Below are the code and all the weights of a small trained network. Each question names an input and a class and asks about switching units off, where a switched-off unit gives its printed mean instead of its output.

import numpy as np


def w(rows, s, z=0):
    codes = np.array(rows[::2]) - 128.0
    scale = np.full(codes.shape[1], s)
    scale[-1] = z or s
    return codes * scale


def f(y):
    return np.maximum(y, 0)


def log_softmax(a):
    a = a - a.max(-1, keepdims=True)
    return a - np.log(np.exp(a).sum(-1, keepdims=True))


def net(x, mask):
    res = np.array(x, float).reshape(1, 3) / 4 @ E
    y = f(res @ A[0][:, :-1].T + A[0][:, -1])
    res = res + np.where(mask, y, B[0][:, -1]) @ B[0][:, :-1]
    return log_softmax(res[-1] @ U[:, :-1].T + U[:, -1])


A, B = {}, {}
E = w([
[10,141,194,62,109],'x0',
[83,92,104,228,5],'x1',
[188,99,139,14,20],'x2',
],0.011)
A[0] = w([
[207,170,83,135,157,66],'N0',
[58,86,112,77,149,17],'N1',
[161,180,151,45,246,123],'N2',
[105,196,159,253,194,182],'N3',
[75,134,163,87,99,76],'N4',
[39,114,167,111,154,125],'N5',
[80,67,124,186,112,41],'N6',
[88,193,165,104,109,42],'N7',
[171,114,154,93,67,183],'N8',
[200,87,77,159,145,32],'N9',
[198,98,105,155,138,60],'N10',
[141,117,113,112,33,94],'N11',
[167,163,158,105,110,95],'N12',
[89,106,104,189,12,62],'N13',
[61,141,101,173,139,142],'N14',
[125,139,148,149,122,163],'N15',
[77,103,135,95,138,3],'N16',
[148,115,165,90,176,55],'N17',
],0.013,0.0039)
B[0] = w([
[177,93,130,147,15,189],'N0',
[179,137,146,153,64,161],'N1',
[94,212,52,95,64,249],'N2',
[243,63,106,38,182,242],'N3',
[219,76,177,155,76,178],'N4',
[236,2,160,134,53,195],'N5',
[140,231,100,85,106,180],'N6',
[229,110,162,186,57,164],'N7',
[177,26,74,25,198,196],'N8',
[183,80,177,182,78,190],'N9',
[175,98,211,174,27,181],'N10',
[171,135,65,74,175,197],'N11',
[201,101,96,21,136,154],'N12',
[114,231,69,124,86,237],'N13',
[148,126,105,62,117,187],'N14',
[120,162,77,83,154,145],'N15',
[183,113,113,193,84,153],'N16',
[86,219,116,143,81,170],'N17',
],0.0077,0.017)
U = w([
[178,24,205,209,1,116],'0',
[178,38,96,12,205,92],'1',
[107,240,85,114,57,111],'2',
[132,59,126,90,131,250],'3',
[33,148,162,200,95,104],'4',
[74,71,180,210,162,108],'5',
[99,112,198,173,132,102],'6',
],0.01,0.016)

Each question gives the input, the list of numbers given to net, and the class t.
The units are the neurons (one row each of A and B). Each row of codes is followed by its name. A weight is (code - 128) times the scale printed after its matrix; where a second scale follows, it is the last column's (A, B and U).
mask holds one flag per neuron, in row order. A switched-off neuron (its flag False) gives its mean, the last column of its row in B, instead of its output. The means were averaged over made-up inputs and are rounded, as every weight is.
A unit's drop is (log p(t) with every unit on - log p(t) with that unit switched off) / (log p(t) with every unit on - log p(t) with every unit switched off).
The circuit of an input: a set's keep is (log p(t) with only the set's units on - log p(t) with every unit switched off) / (log p(t) with every unit on - log p(t) with every unit switched off). Starting from the 12 units with the biggest drops (on a tie, the unit counted first), units are removed one at a time, each time the one whose removal leaves the highest keep (on an exact tie, the one counted first), for as long as the keep stays at least 0.8.
units of the circuit, in order: the units of the circuit, biggest drop first
most important unit: the unit with the biggest drop
k most important neurons: the k neurons with the biggest drops, biggest first
drop of u: that unit's drop, to one decimal
input [6,-1,5], class 0: most important unit -> N3
input [-3,3,-2], class 3: 2 most important neurons -> (N2 N5)
input [1,7,6], class 2: 2 most important neurons -> (N13 N3)
input [-6,-6,-1], class 0: 4 most important neurons -> (N0 N13 N9 N10)
input [-6,7,-4], class 2: 3 most important neurons -> (N13 N6 N5)
input [0,0,0], class 3: 2 most important neurons -> (N2 N13)
input [0,-7,-6], class 2: 2 most important neurons -> (N2 N8)
input [-5,8,-8], class 1: 2 most important neurons -> (N3 N2)
input [0,-5,4], class 2: 3 most important neurons -> (N3 N2 N17)
input [-4,5,7], class 1: 2 most important neurons -> (N8 N11)
input [4,7,-4], class 2: 2 most important neurons -> (N13 N6)
input [-4,8,-6], class 2: 3 most important neurons -> (N13 N6 N8)
input [-3,4,-6], class 1: drop of N3 -> 1.1
input [3,8,3], class 2: units of the circuit, in order -> (N13)
input [-3,-6,1], class 2: drop of N2 -> 0.1
input [4,6,6], class 1: drop of N11 -> 0.4
input [1,7,-4], class 2: drop of N13 -> 0.3
